Below are the code and all the weights of a small trained network. Each question names an input and a class and asks about switching units off, where a switched-off unit gives its printed mean instead of its output.

import numpy as np


def w(rows, s, z=0):
    codes = np.array(rows[::2]) - 128.0
    scale = np.full(codes.shape[1], s)
    scale[-1] = z or s
    return codes * scale


def norm(h):
    return h / np.sqrt((h * h).mean(-1, keepdims=True) + 1e-5)


def f(y):
    return np.maximum(y, 0)


def log_softmax(a):
    a = a - a.max(-1, keepdims=True)
    return a - np.log(np.exp(a).sum(-1, keepdims=True))


def net(x, mask):
    res = np.array(x, float).reshape(1, 8) / 4 @ E
    u = 0
    for l in range(3):
        y = f(norm(res) @ A[l][:, :-1].T + A[l][:, -1])
        res = res + np.where(mask[u : u + 12], y, B[l][:, -1]) @ B[l][:, :-1]
        u += 12
    return log_softmax(norm(res)[-1] @ U[:, :-1].T + U[:, -1])


A, B = {}, {}
E = w([
[175,150,48,140,181,82,222],'x0',
[124,172,96,136,160,130,93],'x1',
[254,94,54,121,121,162,75],'x2',
[127,146,114,130,141,129,113],'x3',
[131,132,131,138,114,137,150],'x4',
[126,116,126,121,104,121,139],'x5',
[66,119,70,119,163,218,154],'x6',
[127,124,122,129,109,127,138],'x7',
],0.0079)
A[0] = w([
[184,66,57,103,143,254,128,4],'L0N1',
[152,89,117,81,67,143,198,162],'L0N2',
[47,123,151,165,153,120,92,105],'L0N3',
[120,154,207,185,161,85,144,177],'L0N4',
[114,32,194,110,115,168,177,147],'L0N5',
[83,66,84,172,173,225,139,212],'L0N6',
[34,138,122,102,179,147,147,146],'L0N7',
[150,74,74,120,118,190,106,80],'L0N8',
[153,147,85,133,174,148,87,72],'L0N9',
[240,126,73,137,135,109,149,170],'L0N10',
[125,141,104,105,185,91,200,153],'L0N11',
[160,144,160,120,148,179,114,119],'L0N12',
],0.0084,0.0029)
B[0] = w([
[85,168,150,125,147,33,102,223],'L0N1',
[128,121,116,115,205,122,44,184],'L0N2',
[33,171,112,179,104,113,70,199],'L0N3',
[98,93,100,82,43,55,129,217],'L0N4',
[92,180,83,147,139,150,92,200],'L0N5',
[70,82,53,88,3,88,114,254],'L0N6',
[184,104,107,142,117,208,105,232],'L0N7',
[137,209,227,111,99,83,190,190],'L0N8',
[101,95,205,142,145,111,162,174],'L0N9',
[84,113,185,189,156,117,140,252],'L0N10',
[167,87,75,75,235,124,173,223],'L0N11',
[135,161,153,56,112,144,169,153],'L0N12',
],0.0079,0.0061)
A[1] = w([
[163,134,178,136,118,99,128,230],'L1N1',
[122,204,80,98,124,81,100,204],'L1N2',
[149,221,254,168,46,121,79,196],'L1N3',
[150,118,156,180,79,141,171,71],'L1N4',
[196,147,166,126,140,184,73,126],'L1N5',
[118,182,99,128,140,95,106,62],'L1N6',
[178,184,80,146,114,122,124,25],'L1N7',
[117,133,78,139,153,138,138,74],'L1N8',
[183,123,115,207,205,144,151,199],'L1N9',
[109,120,113,135,110,233,123,3],'L1N10',
[121,166,90,131,142,98,173,122],'L1N11',
[77,166,209,90,91,141,47,178],'L1N12',
],0.0095,0.0018)
B[1] = w([
[83,116,94,182,191,172,81,179],'L1N1',
[84,36,225,140,4,136,131,205],'L1N2',
[188,175,50,67,185,144,226,240],'L1N3',
[121,125,77,157,76,172,173,133],'L1N4',
[153,49,3,101,250,163,210,144],'L1N5',
[125,114,177,73,127,100,198,159],'L1N6',
[154,120,149,144,103,94,171,131],'L1N7',
[167,43,57,118,134,140,228,155],'L1N8',
[96,149,195,161,119,167,30,177],'L1N9',
[38,116,105,200,110,157,90,157],'L1N10',
[97,24,158,80,134,110,75,180],'L1N11',
[173,141,96,79,30,171,128,254],'L1N12',
],0.0065,0.0086)
A[2] = w([
[171,37,166,58,110,44,166,78],'L2N1',
[140,169,93,35,214,221,141,132],'L2N2',
[149,116,151,86,126,78,192,72],'L2N3',
[42,132,2,91,108,143,99,175],'L2N4',
[137,84,131,141,186,120,141,158],'L2N5',
[186,183,130,9,52,55,109,64],'L2N6',
[56,100,80,131,149,88,139,95],'L2N7',
[93,59,119,149,72,130,145,41],'L2N8',
[233,144,156,159,155,146,118,248],'L2N9',
[215,182,170,83,127,139,128,123],'L2N10',
[142,102,160,143,173,75,153,113],'L2N11',
[71,131,84,71,76,177,166,230],'L2N12',
],0.009,0.0017)
B[2] = w([
[55,106,136,151,85,184,112,221],'L2N1',
[131,69,60,93,133,117,163,166],'L2N2',
[120,96,118,124,93,90,101,177],'L2N3',
[165,151,103,156,163,135,87,248],'L2N4',
[112,173,137,107,46,126,84,173],'L2N5',
[179,143,179,125,187,104,158,219],'L2N6',
[150,59,119,53,190,74,173,194],'L2N7',
[114,132,115,182,185,137,121,191],'L2N8',
[148,139,61,195,254,190,94,158],'L2N9',
[150,106,88,111,167,119,168,151],'L2N10',
[105,140,195,222,96,166,108,176],'L2N11',
[201,195,175,114,114,137,148,254],'L2N12',
],0.0083,0.0099)
U = w([
[194,223,176,74,61,116,152,222],'0',
[168,113,11,83,194,138,193,200],'1',
[48,61,166,148,117,66,132,143],'2',
[149,167,171,253,197,143,57,3],'3',
[76,211,54,150,55,206,47,9],'4',
],0.013,0.0027)

Each question gives the input, the list of numbers given to net, and the class t.
The units are the neurons (one row each of A and B). Each row of codes is followed by its name. A weight is (code - 128) times the scale printed after its matrix; where a second scale follows, it is the last column's (A, B and U).
mask holds one flag per neuron, layer by layer. A switched-off neuron (its flag False) gives its mean, the last column of its row in B, instead of its output. The means were averaged over made-up inputs and are rounded, as every weight is.
A unit's drop is (log p(t) with every unit on - log p(t) with that unit switched off) / (log p(t) with every unit on - log p(t) with every unit switched off).
The circuit of an input: a set's keep is (log p(t) with only the set's units on - log p(t) with every unit switched off) / (log p(t) with every unit on - log p(t) with every unit switched off). Starting from the 12 units with the biggest drops (on a tie, the unit counted first), units are removed one at a time, each time the one whose removal leaves the highest keep (on an exact tie, the one counted first), for as long as the keep stays at least 0.8.
units of the circuit, in order: the units of the circuit, biggest drop first
unit that matters most: the unit with the biggest drop
k most important neurons of layer l: the k neurons of layer l with the biggest drops, biggest first
drop of u: that unit's drop, to one decimal
input [0,6,3,4,0,0,-3,-8], class 1: unit that matters most : L0N11
input [8,1,5,-3,-5,-6,0,3], class 3: units of the circuit, in order : L0N10; L1N9
input [0,-5,-7,7,-5,5,1,-2], class 4: units of the circuit, in order : L0N7; L2N6; L0N5
input [3,3,1,7,-6,3,7,-7], class 2: 2 most important neurons of layer 0 : L0N1; L0N8
input [-6,6,1,4,0,-6,7,-5], class 0: units of the circuit, in order : L0N8; L2N12; L2N1
input [8,2,0,7,-8,2,0,2], class 2: units of the circuit, in order : L1N3; L1N11; L1N12
input [-8,5,1,-4,-2,-7,-1,-8], class 1: 2 most important neurons of layer 0 : L0N6; L0N1
input [1,-1,3,7,-7,-5,-5,-6], class 3: 2 most important neurons of layer 0 : L0N10; L0N8
input [0,-7,-5,-1,-1,5,6,-8], class 4: units of the circuit, in order : L0N5; L0N7
input [0,1,-5,7,-1,8,-4,2], class 0: 3 most important neurons of layer 0 : L0N11; L0N6; L0N1
input [6,8,-6,-8,7,5,0,6], class 2: 2 most important neurons of layer 1 : L1N3; L1N11
input [-4,-6,1,0,-3,-2,-6,3], class 1: 3 most important neurons of layer 0 : L0N6; L0N1; L0N3
input [-6,5,3,2,-6,-8,0,-3], class 1: 2 most important neurons of layer 0 : L0N4; L0N6
input [2,0,0,5,2,-7,-1,3], class 2: unit that matters most : L0N7
input [5,7,3,0,-5,7,-2,7], class 3: 3 most important neurons of layer 0 : L0N6; L0N10; L0N4
input [-1,-6,0,-3,-7,1,3,-3], class 4: 3 most important neurons of layer 0 : L0N5; L0N6; L0N7
input [7,-4,4,3,-7,-8,1,-8], class 2: 2 most important neurons of layer 0 : L0N7; L0N1
input [-2,2,8,1,8,-5,-8,-4], class 1: 2 most important neurons of layer 1 : L1N3; L1N5
input [-4,-8,6,-5,-2,1,3,7], class 0: drop of L0N1 : 0.1
input [-4,6,-1,-8,1,1,0,4], class 0: units of the circuit, in order : L2N12
input [3,5,-8,-1,0,-4,4,7], class 1: drop of L0N7 : 0.4
input [0,1,3,8,5,-7,-7,0], class 1: drop of L1N3 : 1.5
input [-2,-2,4,-5,-4,-1,6,5], class 0: drop of L0N8 : 0.2
input [-2,0,3,-4,-5,-5,-1,7], class 1: 2 most important neurons of layer 0 : L0N6; L0N4
